Below is a small trained network, with its code and all its weights. Each question gives an input and a target symbol and asks what happens when units are switched off, that is, made to give their printed mean instead of their output.

import numpy as np


def w(rows, s, z=0):
    codes = np.array(rows[::2]) - 128.0
    scale = np.full(codes.shape[1], s)
    scale[-1] = z or s
    return codes * scale


def norm(h):
    return h / np.sqrt((h * h).mean(-1, keepdims=True) + 1e-5)


def f(y):
    return np.maximum(y, 0)


def softmax(a):
    e = np.exp(a - a.max(-1, keepdims=True))
    return e / e.sum(-1, keepdims=True)


def log_softmax(a):
    a = a - a.max(-1, keepdims=True)
    return a - np.log(np.exp(a).sum(-1, keepdims=True))


def net(x, mask):
    ids = ['γδθμπτφ'.index(c) for c in x.split()]
    T = len(ids)
    res = E[ids] + P[:T]
    u = 0
    for l in range(3):
        r = norm(res)
        for j in range(2):
            rows = slice(3 * j, 3 * j + 3)
            q, k, v = (r @ M[l][rows].T for M in (Q, K, V))
            z = softmax(np.where(np.tri(T) > 0, q @ k.T / 3**0.5, -1e9)) @ v
            o = O[l][rows]
            res = res + np.where(mask[u + j], z, o[:, -1]) @ o[:, :-1]
        u += 2
        y = f(norm(res) @ A[l][:, :-1].T + A[l][:, -1])
        res = res + np.where(mask[u : u + 4], y, B[l][:, -1]) @ B[l][:, :-1]
        u += 4
    return log_softmax(norm(res)[-1] @ U[:, :-1].T + U[:, -1])


Q, K, V, O, A, B = {}, {}, {}, {}, {}, {}
E = w([
[99,151,3],'γ',
[106,163,107],'δ',
[155,74,136],'θ',
[86,167,171],'μ',
[63,70,117],'π',
[133,26,49],'τ',
[167,124,107],'φ',
],0.015)
P = w([
[3,77,89],'0',
[46,106,98],'1',
[61,127,102],'2',
[88,136,105],'3',
[104,147,101],'4',
[113,167,97],'5',
],0.0033)
Q[0] = w([
[106,119,70],'L0H0',
[149,116,230],'L0H0',
[128,20,205],'L0H0',
[215,165,121],'L0H1',
[245,139,124],'L0H1',
[153,78,132],'L0H1',
],0.011)
K[0] = w([
[99,94,75],'L0H0',
[194,169,238],'L0H0',
[146,60,254],'L0H0',
[245,152,75],'L0H1',
[215,109,111],'L0H1',
[126,32,138],'L0H1',
],0.0097)
V[0] = w([
[96,131,91],'L0H0',
[90,131,2],'L0H0',
[136,177,197],'L0H0',
[168,61,210],'L0H1',
[108,111,148],'L0H1',
[236,87,113],'L0H1',
],0.0052)
O[0] = w([
[121,148,72,183],'L0H0',
[134,158,77,254],'L0H0',
[74,37,184,54],'L0H0',
[183,232,161,63],'L0H1',
[156,143,111,142],'L0H1',
[4,191,115,28],'L0H1',
],0.0047,0.0034)
A[0] = w([
[224,117,160,1],'L0N0',
[90,216,254,215],'L0N1',
[128,124,128,11],'L0N2',
[26,82,105,227],'L0N3',
],0.007,0.00093)
B[0] = w([
[110,253,132,147],'L0N0',
[67,71,133,252],'L0N1',
[127,78,183,128],'L0N2',
[201,162,161,254],'L0N3',
],0.0059,0.0038)
Q[1] = w([
[115,100,77],'L1H0',
[47,18,246],'L1H0',
[109,50,118],'L1H0',
[24,78,167],'L1H1',
[54,147,144],'L1H1',
[168,64,64],'L1H1',
],0.012)
K[1] = w([
[240,104,157],'L1H0',
[1,57,50],'L1H0',
[140,11,136],'L1H0',
[217,156,152],'L1H1',
[195,121,181],'L1H1',
[120,36,85],'L1H1',
],0.0098)
V[1] = w([
[224,152,122],'L1H0',
[19,202,129],'L1H0',
[75,217,104],'L1H0',
[172,151,117],'L1H1',
[2,234,152],'L1H1',
[104,111,152],'L1H1',
],0.0074)
O[1] = w([
[85,147,166,112],'L1H0',
[102,177,10,45],'L1H0',
[63,126,57,61],'L1H0',
[143,107,170,104],'L1H1',
[70,3,103,2],'L1H1',
[124,135,111,118],'L1H1',
],0.0054,0.0026)
A[1] = w([
[253,220,230,108],'L1N0',
[225,167,86,191],'L1N1',
[253,28,114,185],'L1N2',
[115,7,157,2],'L1N3',
],0.0053,0.0026)
B[1] = w([
[93,185,158,248],'L1N0',
[103,107,151,241],'L1N1',
[114,254,157,255],'L1N2',
[126,146,93,169],'L1N3',
],0.01,0.0031)
Q[2] = w([
[70,117,115],'L2H0',
[53,115,56],'L2H0',
[87,159,52],'L2H0',
[90,254,123],'L2H1',
[123,162,130],'L2H1',
[174,166,151],'L2H1',
],0.0088)
K[2] = w([
[107,62,140],'L2H0',
[31,24,144],'L2H0',
[2,138,163],'L2H0',
[212,160,218],'L2H1',
[128,172,202],'L2H1',
[174,170,104],'L2H1',
],0.0079)
V[2] = w([
[75,142,151],'L2H0',
[49,124,47],'L2H0',
[87,143,155],'L2H0',
[103,196,151],'L2H1',
[232,144,54],'L2H1',
[255,48,180],'L2H1',
],0.0058)
O[2] = w([
[101,122,166,167],'L2H0',
[168,181,186,190],'L2H0',
[122,118,142,159],'L2H0',
[140,113,190,201],'L2H1',
[254,99,100,95],'L2H1',
[135,203,88,3],'L2H1',
],0.007,0.0045)
A[2] = w([
[33,2,194,30],'L2N0',
[53,229,154,252],'L2N1',
[49,89,243,126],'L2N2',
[138,14,135,228],'L2N3',
],0.0067,0.0026)
B[2] = w([
[2,182,50,171],'L2N0',
[134,146,217,254],'L2N1',
[109,217,38,223],'L2N2',
[62,49,246,151],'L2N3',
],0.0068,0.0074)
U = w([
[133,146,4,184],'γ',
[135,70,177,199],'δ',
[128,121,101,4],'θ',
[17,97,78,66],'μ',
[168,174,181,109],'π',
[204,165,76,226],'τ',
[156,71,89,192],'φ',
],0.017,0.0045)

Each question gives the input, a string of symbols that net reads in full, and the target symbol t.
The units are the heads (3 rows each of Q, K, V and O) and the neurons (one row each of A and B). Each row of codes is followed by its name. A weight is (code - 128) times the scale printed after its matrix; where a second scale follows, it is the last column's (O, A, B and U).
mask holds one flag per unit, layer by layer, with each layer's heads first. A switched-off unit (its flag False) gives its mean, the last column of its rows in O or B, instead of its output. The means were averaged over made-up inputs and are rounded, as every weight is.
A unit's drop is (log p(t) with every unit on - log p(t) with that unit switched off) / (log p(t) with every unit on - log p(t) with every unit switched off).
The circuit of an input: a set's keep is (log p(t) with only the set's units on - log p(t) with every unit switched off) / (log p(t) with every unit on - log p(t) with every unit switched off). Starting from the 12 units with the biggest drops (on a tie, the unit counted first), units are removed one at a time, each time the one whose removal leaves the highest keep (on an exact tie, the one counted first), for as long as the keep stays at least 0.8.
circuit, biggest first: the units of the circuit, biggest drop first
unit that matters most: the unit with the biggest drop
top k neurons: the k neurons with the biggest drops, biggest first
k most important neurons of layer l: the k neurons of layer l with the biggest drops, biggest first
heads that matter: for each layer, one digit per head in row order, 1 if its drop is at least 0.15 and else 0, layers parted by /
drop of u: that unit's drop, to one decimal
input τ μ τ γ φ, target γ: circuit, biggest first	L0H1, L1H0
input μ τ δ, target τ: unit that matters most	L2H1
input δ δ θ μ θ, target μ: circuit, biggest first	L0H1, L0N0, L1H0, L0N3
input φ δ δ, target δ: 2 most important neurons of layer 2	L2N2, L2N3
input θ π μ π τ, target π: heads that matter	00 / 00 / 00
input μ γ μ δ, target μ: top 2 neurons	L2N2, L1N2
input φ δ μ θ δ γ, target π: heads that matter	00 / 10 / 00
input μ δ μ, target μ: heads that matter	00 / 00 / 00
input τ μ δ, target μ: top 3 neurons	L1N2, L2N2, L0N1
input δ π μ μ μ τ, target τ: top 2 neurons	L1N2, L1N0
input θ θ μ φ, target μ: top 2 neurons	L0N1, L0N0
input δ γ δ δ, target γ: top 2 neurons	L2N1, L1N0
input γ δ φ, target γ: top 2 neurons	L2N1, L1N2
input γ γ δ δ, target γ: unit that matters most	L1H0
input μ τ φ, target τ: heads that matter	01 / 11 / 11
input δ θ θ μ, target μ: heads that matter	11 / 00 / 00
input φ φ δ, target δ: 3 most important neurons of layer 1	L1N0, L1N3, L1N2
input φ τ δ, target τ: top 3 neurons	L1N0, L1N2, L2N0
input μ π τ θ γ, target π: 3 most important neurons of layer 0	L0N1, L0N3, L0N0
input φ μ π, target π: top 2 neurons	L0N3, L1N2
input μ μ φ, target μ: unit that matters most	L0H1
input δ θ μ μ θ, target μ: top 3 neurons	L0N0, L0N3, L1N2
input γ τ μ γ τ, target τ: drop of L1N2	0.5
